Below are the code and all the weights of a small trained network. Each question names an input and a target symbol and asks about switching units off, where a switched-off unit gives its printed mean instead of its output.

import numpy as np


def w(rows, s, z=0):
    codes = np.array(rows[::2]) - 128.0
    scale = np.full(codes.shape[1], s)
    scale[-1] = z or s
    return codes * scale


def f(y):
    return y / 2 * (1 + np.tanh(0.7978845608 * (y + 0.044715 * y**3)))


def softmax(a):
    e = np.exp(a - a.max(-1, keepdims=True))
    return e / e.sum(-1, keepdims=True)


def log_softmax(a):
    a = a - a.max(-1, keepdims=True)
    return a - np.log(np.exp(a).sum(-1, keepdims=True))


def net(x, mask):
    ids = ['αβγδζλμξπστφ'.index(c) for c in x.split()]
    T = len(ids)
    res = E[ids] + P[:T]
    r = res
    for j in range(2):
        rows = slice(4 * j, 4 * j + 4)
        q, k, v = (r @ M[0][rows].T for M in (Q, K, V))
        z = softmax(np.where(np.tri(T) > 0, q @ k.T / 4**0.5, -1e9)) @ v
        o = O[0][rows]
        res = res + np.where(mask[j], z, o[:, -1]) @ o[:, :-1]
    y = f(res @ A[0][:, :-1].T + A[0][:, -1])
    res = res + np.where(mask[2:6], y, B[0][:, -1]) @ B[0][:, :-1]
    return log_softmax(res[-1] @ U[:, :-1].T + U[:, -1])


Q, K, V, O, A, B = {}, {}, {}, {}, {}, {}
E = w([
[95,184,180,8],'α',
[97,60,159,151],'β',
[196,138,220,41],'γ',
[99,48,152,134],'δ',
[89,82,142,188],'ζ',
[185,50,176,201],'λ',
[161,108,68,176],'μ',
[233,202,115,83],'ξ',
[130,188,192,161],'π',
[24,87,2,78],'σ',
[16,128,140,118],'τ',
[159,112,59,59],'φ',
],0.021)
P = w([
[22,5,116,137],'0',
[92,53,101,115],'1',
[132,103,72,117],'2',
[139,170,75,125],'3',
[160,190,76,109],'4',
[186,205,110,83],'5',
[209,231,129,87],'6',
[213,232,163,67],'7',
[216,248,162,60],'8',
[238,239,201,21],'9',
[245,244,226,16],'10',
],0.0035)
Q[0] = w([
[222,94,79,84],'head 0',
[180,71,170,108],'head 0',
[30,154,144,4],'head 0',
[152,172,152,169],'head 0',
[150,170,121,168],'head 1',
[121,110,72,131],'head 1',
[69,130,161,189],'head 1',
[138,168,157,82],'head 1',
],0.014)
K[0] = w([
[210,86,89,46],'head 0',
[147,31,255,171],'head 0',
[74,157,166,53],'head 0',
[172,218,194,244],'head 0',
[164,137,129,139],'head 1',
[104,134,46,98],'head 1',
[76,119,169,129],'head 1',
[99,122,149,73],'head 1',
],0.0097)
V[0] = w([
[28,142,140,96],'head 0',
[101,135,25,164],'head 0',
[70,107,196,134],'head 0',
[167,211,137,242],'head 0',
[169,117,202,115],'head 1',
[166,166,67,220],'head 1',
[113,178,114,46],'head 1',
[224,254,177,126],'head 1',
],0.0076)
O[0] = w([
[152,174,252,127,2],'head 0',
[165,176,150,123,36],'head 0',
[72,158,89,148,131],'head 0',
[131,2,207,107,128],'head 0',
[128,174,202,73,213],'head 1',
[96,193,146,154,116],'head 1',
[57,83,73,115,69],'head 1',
[150,138,109,158,162],'head 1',
],0.0055,0.0052)
A[0] = w([
[21,114,115,94,138],'neuron 0',
[88,59,133,186,12],'neuron 1',
[53,1,106,198,2],'neuron 2',
[220,128,107,156,52],'neuron 3',
],0.01,0.005)
B[0] = w([
[159,215,162,208,188],'neuron 0',
[59,144,79,7,193],'neuron 1',
[24,157,62,61,254],'neuron 2',
[124,206,194,222,246],'neuron 3',
],0.011,0.0049)
U = w([
[85,87,117,147,254],'α',
[96,178,152,74,63],'β',
[114,127,115,125,75],'γ',
[119,62,90,228,228],'δ',
[194,148,123,152,133],'ζ',
[90,161,69,166,54],'λ',
[114,126,123,121,85],'μ',
[149,57,249,185,146],'ξ',
[155,121,31,72,98],'π',
[32,111,91,69,127],'σ',
[163,92,160,43,105],'τ',
[80,152,159,171,54],'φ',
],0.013,0.0081)

Each question gives the input, a string of symbols that net reads in full, and the target symbol t.
The units are the heads (4 rows each of Q, K, V and O) and the neurons (one row each of A and B). Each row of codes is followed by its name. A weight is (code - 128) times the scale printed after its matrix; where a second scale follows, it is the last column's (O, A, B and U).
mask holds one flag per unit, heads first, then neurons. A switched-off unit (its flag False) gives its mean, the last column of its rows in O or B, instead of its output. The means were averaged over made-up inputs and are rounded, as every weight is.
A unit's drop is (log p(t) with every unit on - log p(t) with that unit switched off) / (log p(t) with every unit on - log p(t) with every unit switched off).
The circuit of an input: a set's keep is (log p(t) with only the set's units on - log p(t) with every unit switched off) / (log p(t) with every unit on - log p(t) with every unit switched off). Starting from all 6 units, units are removed one at a time, each time the one whose removal leaves the highest keep (on an exact tie, the one counted first), for as long as the keep stays at least 0.8.
circuit, biggest first: the units of the circuit, biggest drop first
most important unit: the unit with the biggest drop
top k neurons: the k neurons with the biggest drops, biggest first
which heads matter: for each layer, one digit per head in row order, 1 if its drop is at least 0.15 and else 0, layers parted by /
drop of u: that unit's drop, to one decimal
input ξ ξ α λ σ λ, target α: circuit, biggest first : head 0; neuron 2
input λ δ σ λ π φ λ ξ λ ζ, target σ: top 2 neurons : neuron 2; neuron 3
input σ λ δ, target σ: most important unit : head 1
input σ λ ξ β λ λ δ λ λ τ, target φ: which heads matter : 00
input α λ λ ξ γ π δ, target σ: circuit, biggest first : neuron 2; neuron 3
input φ ξ ξ δ β λ, target σ: which heads matter : 10
input λ ξ α λ λ λ φ ξ λ β, target σ: circuit, biggest first : head 0; neuron 2
input ξ λ δ λ β, target σ: which heads matter : 00
input φ λ λ, target α: circuit, biggest first : head 1; head 0; neuron 2; neuron 1
input λ λ λ φ λ λ λ π, target ξ: top 2 neurons : neuron 2; neuron 1
input ζ φ λ, target σ: drop of head 0 : 0.6
input τ ξ λ τ λ ξ φ α γ σ, target λ: drop of neuron 0 : 0.5
input ζ λ ξ, target ζ: drop of head 1 : 0.0
input φ ξ λ α ξ, target ζ: most important unit : neuron 3
input μ λ λ σ, target λ: drop of head 0 : 1.1
